Below is a small trained network, with its code and all its weights. Each question gives an input and a class and asks what happens when units are switched off, that is, made to give their printed mean instead of their output.

import numpy as np


def w(rows, s, z=0):
    codes = np.array(rows[::2]) - 128.0
    scale = np.full(codes.shape[1], s)
    scale[-1] = z or s
    return codes * scale


def f(y):
    return y / 2 * (1 + np.tanh(0.7978845608 * (y + 0.044715 * y**3)))


def log_softmax(a):
    a = a - a.max(-1, keepdims=True)
    return a - np.log(np.exp(a).sum(-1, keepdims=True))


def net(x, mask):
    res = np.array(x, float).reshape(1, 4) / 4 @ E
    y = f(res @ A[0][:, :-1].T + A[0][:, -1])
    res = res + np.where(mask, y, B[0][:, -1]) @ B[0][:, :-1]
    return log_softmax(res[-1] @ U[:, :-1].T + U[:, -1])


A, B = {}, {}
E = w([
[211,188,69,254,157],'x0',
[164,26,148,172,188],'x1',
[96,184,175,108,250],'x2',
[246,153,154,50,134],'x3',
],0.0079)
A[0] = w([
[144,172,109,166,132,5],'n1',
[174,146,176,130,100,200],'n2',
[89,217,64,83,97,35],'n3',
[48,150,116,180,119,97],'n4',
[134,70,73,106,75,34],'n5',
[84,183,131,104,207,100],'n6',
[147,103,58,135,27,250],'n7',
[92,108,142,36,117,82],'n8',
[152,159,87,168,153,35],'n9',
[77,38,171,74,159,27],'n10',
[109,197,116,119,98,91],'n11',
[102,233,105,103,51,29],'n12',
[211,135,105,188,139,37],'n13',
[99,132,191,44,107,24],'n14',
[190,168,135,165,114,4],'n15',
[108,98,151,81,84,100],'n16',
[198,124,128,161,157,35],'n17',
[171,24,126,159,164,152],'n18',
[139,66,61,141,94,183],'n19',
[249,178,174,61,103,159],'n20',
[135,168,70,171,137,52],'n21',
[106,115,139,128,253,42],'n22',
],0.011,0.0017)
B[0] = w([
[163,130,168,166,74,159],'n1',
[103,152,140,99,162,161],'n2',
[196,10,108,128,134,207],'n3',
[13,120,178,118,206,203],'n4',
[172,200,140,116,126,180],'n5',
[206,209,95,50,113,202],'n6',
[119,210,120,74,173,241],'n7',
[149,159,193,169,93,213],'n8',
[167,88,178,153,90,175],'n9',
[173,109,177,159,102,216],'n10',
[157,76,120,125,162,172],'n11',
[183,30,88,83,111,221],'n12',
[168,131,160,168,120,213],'n13',
[153,125,163,173,120,213],'n14',
[112,148,146,161,104,173],'n15',
[171,164,157,179,107,185],'n16',
[120,105,143,181,125,180],'n17',
[183,69,108,42,186,221],'n18',
[128,166,107,71,142,198],'n19',
[2,113,152,131,226,254],'n20',
[118,142,211,145,94,180],'n21',
[181,162,88,75,132,204],'n22',
],0.0086,0.0076)
U = w([
[175,127,203,233,47,101],'0',
[193,1,70,109,129,85],'1',
[176,230,68,92,110,213],'2',
[24,92,165,162,180,254],'3',
[98,141,98,155,119,81],'4',
],0.013,0.0021)

Each question gives the input, the list of numbers given to net, and the class t.
The units are the neurons (one row each of A and B). Each row of codes is followed by its name. A weight is (code - 128) times the scale printed after its matrix; where a second scale follows, it is the last column's (A, B and U).
mask holds one flag per neuron, in row order. A switched-off neuron (its flag False) gives its mean, the last column of its row in B, instead of its output. The means were averaged over made-up inputs and are rounded, as every weight is.
A unit's drop is (log p(t) with every unit on - log p(t) with that unit switched off) / (log p(t) with every unit on - log p(t) with every unit switched off).
The circuit of an input: a set's keep is (log p(t) with only the set's units on - log p(t) with every unit switched off) / (log p(t) with every unit on - log p(t) with every unit switched off). Starting from the 12 units with the biggest drops (on a tie, the unit counted first), units are removed one at a time, each time the one whose removal leaves the highest keep (on an exact tie, the one counted first), for as long as the keep stays at least 0.8.
circuit, biggest first: the units of the circuit, biggest drop first
k most important neurons: the k neurons with the biggest drops, biggest first
drop of u: that unit's drop, to one decimal
input [-3,4,-3,7], class 3: circuit, biggest first => (n20)
input [-4,-2,-7,7], class 2: 2 most important neurons => (n5 n7)
input [-5,-5,0,-5], class 0: circuit, biggest first => (n20 n8)
input [6,-7,3,3], class 1: circuit, biggest first => (n12 n3)
input [-1,-6,5,-3], class 1: circuit, biggest first => (n3 n12)
input [-5,-4,-6,0], class 2: 2 most important neurons => (n7 n5)
input [-4,4,1,-1], class 0: 2 most important neurons => (n12 n10)
input [-8,1,2,-8], class 0: 2 most important neurons => (n10 n20)
input [2,-2,3,3], class 4: 4 most important neurons => (n4 n7 n18 n20)
input [1,3,-3,-4], class 3: 3 most important neurons => (n6 n12 n22)
input [3,-1,-7,6], class 2: 2 most important neurons => (n7 n4)
input [-6,-6,8,0], class 2: 2 most important neurons => (n6 n22)
input [-3,5,6,8], class 3: 2 most important neurons => (n20 n12)
input [6,-3,-2,-7], class 3: circuit, biggest first => (n4)
input [6,3,2,6], class 0: 3 most important neurons => (n13 n4 n9)
input [4,-2,-4,-6], class 3: 2 most important neurons => (n4 n6)
input [-2,-4,-4,6], class 3: 2 most important neurons => (n20 n6)
input [-5,6,7,1], class 2: 4 most important neurons => (n22 n6 n3 n12)
input [-1,-6,-4,-3], class 1: drop of n3 => 0.4
input [0,3,0,6], class 3: circuit, biggest first => (n20)
input [2,-8,-3,0], class 1: drop of n14 => 0.0
input [-4,6,-5,8], class 3: drop of n3 => 0.1
